Below are the code and all the weights of a small trained network. Each question names an input and a target symbol and asks about switching units off, where a switched-off unit gives its printed mean instead of its output.

import numpy as np


def w(rows, s, z=0):
    codes = np.array(rows[::2]) - 128.0
    scale = np.full(codes.shape[1], s)
    scale[-1] = z or s
    return codes * scale


def norm(h):
    return h / np.sqrt((h * h).mean(-1, keepdims=True) + 1e-5)


def f(y):
    return np.maximum(y, 0)


def softmax(a):
    e = np.exp(a - a.max(-1, keepdims=True))
    return e / e.sum(-1, keepdims=True)


def log_softmax(a):
    a = a - a.max(-1, keepdims=True)
    return a - np.log(np.exp(a).sum(-1, keepdims=True))


def net(x, mask):
    ids = ['αγεζηθμπσφψω'.index(c) for c in x.split()]
    T = len(ids)
    res = E[ids] + P[:T]
    u = 0
    for l in range(2):
        q, k, v = (norm(res) @ M[l].T for M in (Q, K, V))
        z = softmax(np.where(np.tri(T) > 0, q @ k.T / 4**0.5, -1e9)) @ v
        res = res + np.where(mask[u], z, O[l][:, -1]) @ O[l][:, :-1]
        u += 1
        y = f(norm(res) @ A[l][:, :-1].T + A[l][:, -1])
        res = res + np.where(mask[u : u + 4], y, B[l][:, -1]) @ B[l][:, :-1]
        u += 4
    return log_softmax(norm(res)[-1] @ U[:, :-1].T + U[:, -1])


Q, K, V, O, A, B = {}, {}, {}, {}, {}, {}
E = w([
[244,65,95,124,82,83,84,102,124,99,46,144],'α',
[108,103,130,86,144,97,178,178,146,129,138,91],'γ',
[221,150,169,207,125,140,142,107,123,36,179,137],'ε',
[79,238,190,109,137,181,66,94,169,80,39,107],'ζ',
[168,153,169,120,124,169,158,156,110,152,44,115],'η',
[102,186,61,198,81,107,131,138,35,154,100,79],'θ',
[252,120,156,120,124,159,142,69,206,174,110,122],'μ',
[168,64,117,84,106,121,61,183,145,139,136,131],'π',
[98,134,23,113,143,133,73,60,73,124,207,106],'σ',
[82,157,149,227,142,46,105,82,75,103,143,86],'φ',
[84,131,117,114,139,131,94,71,104,193,160,163],'ψ',
[84,218,180,1,140,156,212,90,123,127,223,114],'ω',
],0.022)
P = w([
[184,175,162,77,238,160,152,247,87,137,155,58],'0',
[134,120,86,98,83,133,188,92,136,147,156,165],'1',
[35,134,120,168,176,124,134,120,137,103,121,132],'2',
[217,182,231,101,164,147,103,109,83,198,188,77],'3',
[99,136,75,92,127,146,184,102,134,135,117,187],'4',
[125,148,68,154,106,69,137,115,190,123,157,70],'5',
[233,194,174,39,134,104,51,77,88,140,130,78],'6',
[89,105,115,102,93,113,138,112,130,148,87,201],'7',
[72,142,86,187,177,93,148,130,177,102,144,96],'8',
[146,178,126,77,204,80,55,182,70,113,96,110],'9',
[123,124,83,90,94,124,168,92,144,137,98,182],'10',
[28,147,117,155,193,123,166,103,134,88,128,112],'11',
],0.015)
Q[0] = w([
[170,154,96,77,134,80,171,74,132,113,107,182],'L0H1',
[148,210,186,140,59,205,112,102,98,208,144,149],'L0H1',
[2,97,95,66,90,136,209,60,200,133,133,53],'L0H1',
[149,80,54,117,122,109,71,133,126,107,39,187],'L0H1',
],0.0076)
K[0] = w([
[174,160,61,157,114,171,207,81,194,163,103,255],'L0H1',
[148,206,124,105,188,232,168,146,79,192,158,94],'L0H1',
[75,160,42,53,172,23,169,107,187,176,80,166],'L0H1',
[188,86,101,109,127,154,59,125,129,184,72,168],'L0H1',
],0.0066)
V[0] = w([
[3,193,81,123,52,90,120,128,217,158,108,230],'L0H1',
[160,155,105,94,143,106,162,117,108,101,184,171],'L0H1',
[217,176,132,208,117,138,105,92,125,151,164,163],'L0H1',
[148,119,76,119,108,105,115,110,147,104,89,249],'L0H1',
],0.0053)
O[0] = w([
[60,52,184,123,121,76,167,133,46,185,177,174,127],'L0H1',
[88,143,173,143,116,125,160,180,154,139,186,157,195],'L0H1',
[50,180,202,34,45,143,112,38,2,202,124,119,1],'L0H1',
[163,45,166,89,57,160,144,150,153,76,153,95,57],'L0H1',
],0.0096,0.0039)
A[0] = w([
[137,141,152,82,227,78,60,151,112,140,168,68,208],'L0N1',
[169,147,115,2,183,163,122,146,103,128,128,180,141],'L0N2',
[193,90,131,53,110,121,115,233,127,118,98,227,36],'L0N3',
[171,109,164,77,62,195,134,164,128,93,174,176,1],'L0N4',
],0.0088,0.0029)
B[0] = w([
[121,150,150,101,45,211,221,122,24,5,90,57,254],'L0N1',
[149,131,226,137,112,45,74,158,137,178,157,30,189],'L0N2',
[132,183,105,81,74,135,132,228,85,165,209,153,172],'L0N3',
[117,116,129,209,92,136,88,152,194,86,160,121,139],'L0N4',
],0.011,0.0094)
Q[1] = w([
[193,189,221,165,154,19,145,91,103,159,155,228],'L1H1',
[215,163,254,140,100,149,147,213,187,205,67,149],'L1H1',
[74,110,185,189,103,128,182,134,176,145,36,137],'L1H1',
[94,136,46,222,62,176,111,175,59,203,56,126],'L1H1',
],0.0071)
K[1] = w([
[114,186,242,144,39,197,158,123,183,106,77,56],'L1H1',
[190,172,204,97,80,200,111,209,220,173,71,182],'L1H1',
[64,126,148,210,175,59,153,116,215,196,35,193],'L1H1',
[122,159,42,191,95,118,101,179,33,192,1,129],'L1H1',
],0.007)
V[1] = w([
[113,82,142,105,11,225,187,160,29,173,138,145],'L1H1',
[187,199,164,67,108,156,136,142,97,63,164,13],'L1H1',
[44,105,28,166,42,118,176,71,196,155,112,153],'L1H1',
[101,166,38,75,146,253,148,67,165,78,56,104],'L1H1',
],0.006)
O[1] = w([
[171,161,56,123,238,221,177,147,197,13,140,102,170],'L1H1',
[149,181,178,180,177,111,199,117,106,177,100,178,254],'L1H1',
[101,2,118,108,75,227,147,124,93,75,230,157,132],'L1H1',
[118,96,70,137,84,131,153,164,178,161,59,154,149],'L1H1',
],0.0085,0.0075)
A[1] = w([
[96,111,123,165,114,106,71,64,90,226,217,254,93],'L1N1',
[179,67,81,165,124,130,174,82,64,28,37,42,97],'L1N2',
[126,36,59,99,140,191,63,79,124,158,208,209,4],'L1N3',
[154,139,133,87,144,124,180,181,138,128,44,134,66],'L1N4',
],0.0084,0.0039)
B[1] = w([
[188,50,114,121,190,158,109,185,254,92,114,114,163],'L1N1',
[105,89,248,193,153,208,124,48,58,172,148,83,254],'L1N2',
[186,168,50,82,192,57,82,97,210,111,99,102,168],'L1N3',
[80,148,163,121,64,73,175,29,175,98,64,62,184],'L1N4',
],0.0099,0.0094)
U = w([
[215,196,144,143,253,117,114,159,24,140,51,116,171],'α',
[192,94,213,80,132,174,116,83,74,183,122,109,142],'γ',
[80,106,223,96,131,46,115,87,34,163,203,126,132],'ε',
[184,87,141,81,70,125,139,169,44,38,76,126,116],'ζ',
[57,115,140,105,66,100,152,78,130,149,66,151,143],'η',
[148,108,96,63,175,107,122,92,120,76,98,98,145],'θ',
[87,152,132,200,129,171,64,205,107,220,172,98,140],'μ',
[110,69,176,205,181,66,152,96,137,73,128,102,2],'π',
[103,111,75,133,103,208,200,79,98,157,117,147,125],'σ',
[74,159,95,105,117,67,225,138,77,130,146,191,157],'φ',
[90,174,170,168,99,179,131,117,168,49,128,174,54],'ψ',
[161,66,170,119,216,164,142,120,100,254,90,161,163],'ω',
],0.0077,0.0046)

Each question gives the input, a string of symbols that net reads in full, and the target symbol t.
The units are the heads (4 rows each of Q, K, V and O) and the neurons (one row each of A and B). Each row of codes is followed by its name. A weight is (code - 128) times the scale printed after its matrix; where a second scale follows, it is the last column's (O, A, B and U).
mask holds one flag per unit, layer by layer, with each layer's heads first. A switched-off unit (its flag False) gives its mean, the last column of its rows in O or B, instead of its output. The means were averaged over made-up inputs and are rounded, as every weight is.
A unit's drop is (log p(t) with every unit on - log p(t) with that unit switched off) / (log p(t) with every unit on - log p(t) with every unit switched off).
The circuit of an input: a set's keep is (log p(t) with only the set's units on - log p(t) with every unit switched off) / (log p(t) with every unit on - log p(t) with every unit switched off). Starting from all 10 units, units are removed one at a time, each time the one whose removal leaves the highest keep (on an exact tie, the one counted first), for as long as the keep stays at least 0.8.
circuit, biggest first: the units of the circuit, biggest drop first
k most important neurons: the k neurons with the biggest drops, biggest first
top k neurons in layer l: the k neurons of layer l with the biggest drops, biggest first
input φ ω θ π γ ψ γ α γ γ ψ η, target η: 3 most important neurons => [L0N1, L1N4, L0N2]
input φ γ φ σ γ ζ γ π, target μ: circuit, biggest first => [L0N3]
input γ γ σ σ ζ ω, target φ: circuit, biggest first => [L1N2, L0H1]
input θ α η γ γ σ η γ φ, target ε: circuit, biggest first => [L1H1, L0H1]
input ζ γ ζ φ ω φ γ γ, target φ: circuit, biggest first => [L0N3, L1N2]
input μ π ψ γ σ η, target η: 3 most important neurons => [L0N1, L0N2, L1N4]
input γ ζ γ γ σ ζ γ φ γ σ γ ε, target α: circuit, biggest first => [L0N1, L1H1, L0H1]
input γ ε γ σ θ γ φ ω ψ, target θ: 2 most important neurons => [L1N3, L0N2]
input γ μ φ γ θ γ γ θ, target σ: circuit, biggest first => [L1H1, L0N2]
input ω π γ μ μ θ, target μ: circuit, biggest first => [L0N1, L1N4]
input σ ζ ζ ζ γ σ η π π, target ζ: 2 most important neurons => [L0N3, L1N2]
input γ ε θ σ θ, target σ: circuit, biggest first => [L1H1, L0N2, L0N1]
input γ φ ζ γ σ ζ γ ε γ φ ζ, target η: circuit, biggest first => [L1H1, L0N1, L1N2]
input γ γ γ γ γ μ, target ω: top 2 neurons in layer 1 => [L1N4, L1N3]
input γ σ σ γ γ φ σ ε, target ψ: circuit, biggest first => [L0H1, L0N4, L0N1, L1N2]
input γ ζ γ φ μ ψ γ φ σ ω ε, target ψ: circuit, biggest first => [L0N4, L0H1, L0N1, L1N2]
input γ η γ σ ζ γ γ φ γ, target ε: top neuron in layer 0 => [L0N1]
input γ γ γ σ γ ψ ω ψ π, target ζ: 2 most important neurons => [L0N3, L0N2]
input φ ζ π σ σ γ ω ω, target ε: top 2 neurons in layer 0 => [L0N2, L0N1]
input ζ φ ψ φ φ θ γ π σ γ γ, target φ: top 3 neurons in layer 0 => [L0N3, L0N1, L0N2]
input γ σ φ ζ φ φ, target ε: circuit, biggest first => [L1H1, L0N1]
input ε φ γ γ γ σ γ π σ γ, target ζ: circuit, biggest first => [L0N1]
input σ σ γ γ γ η γ ψ ψ, target θ: top 2 neurons in layer 1 => [L1N3, L1N2]
input γ γ γ γ γ φ π γ γ ζ π ε, target α: circuit, biggest first => [L0N1, L1H1]
input γ γ θ ψ ψ α, target γ: 2 most important neurons => [L1N2, L0N2]
input ω γ γ μ γ θ γ γ γ γ, target ζ: top 3 neurons in layer 0 => [L0N1, L0N3, L0N2]
input σ γ γ γ γ η μ ψ, target ω: 2 most important neurons => [L0N1, L1N1]
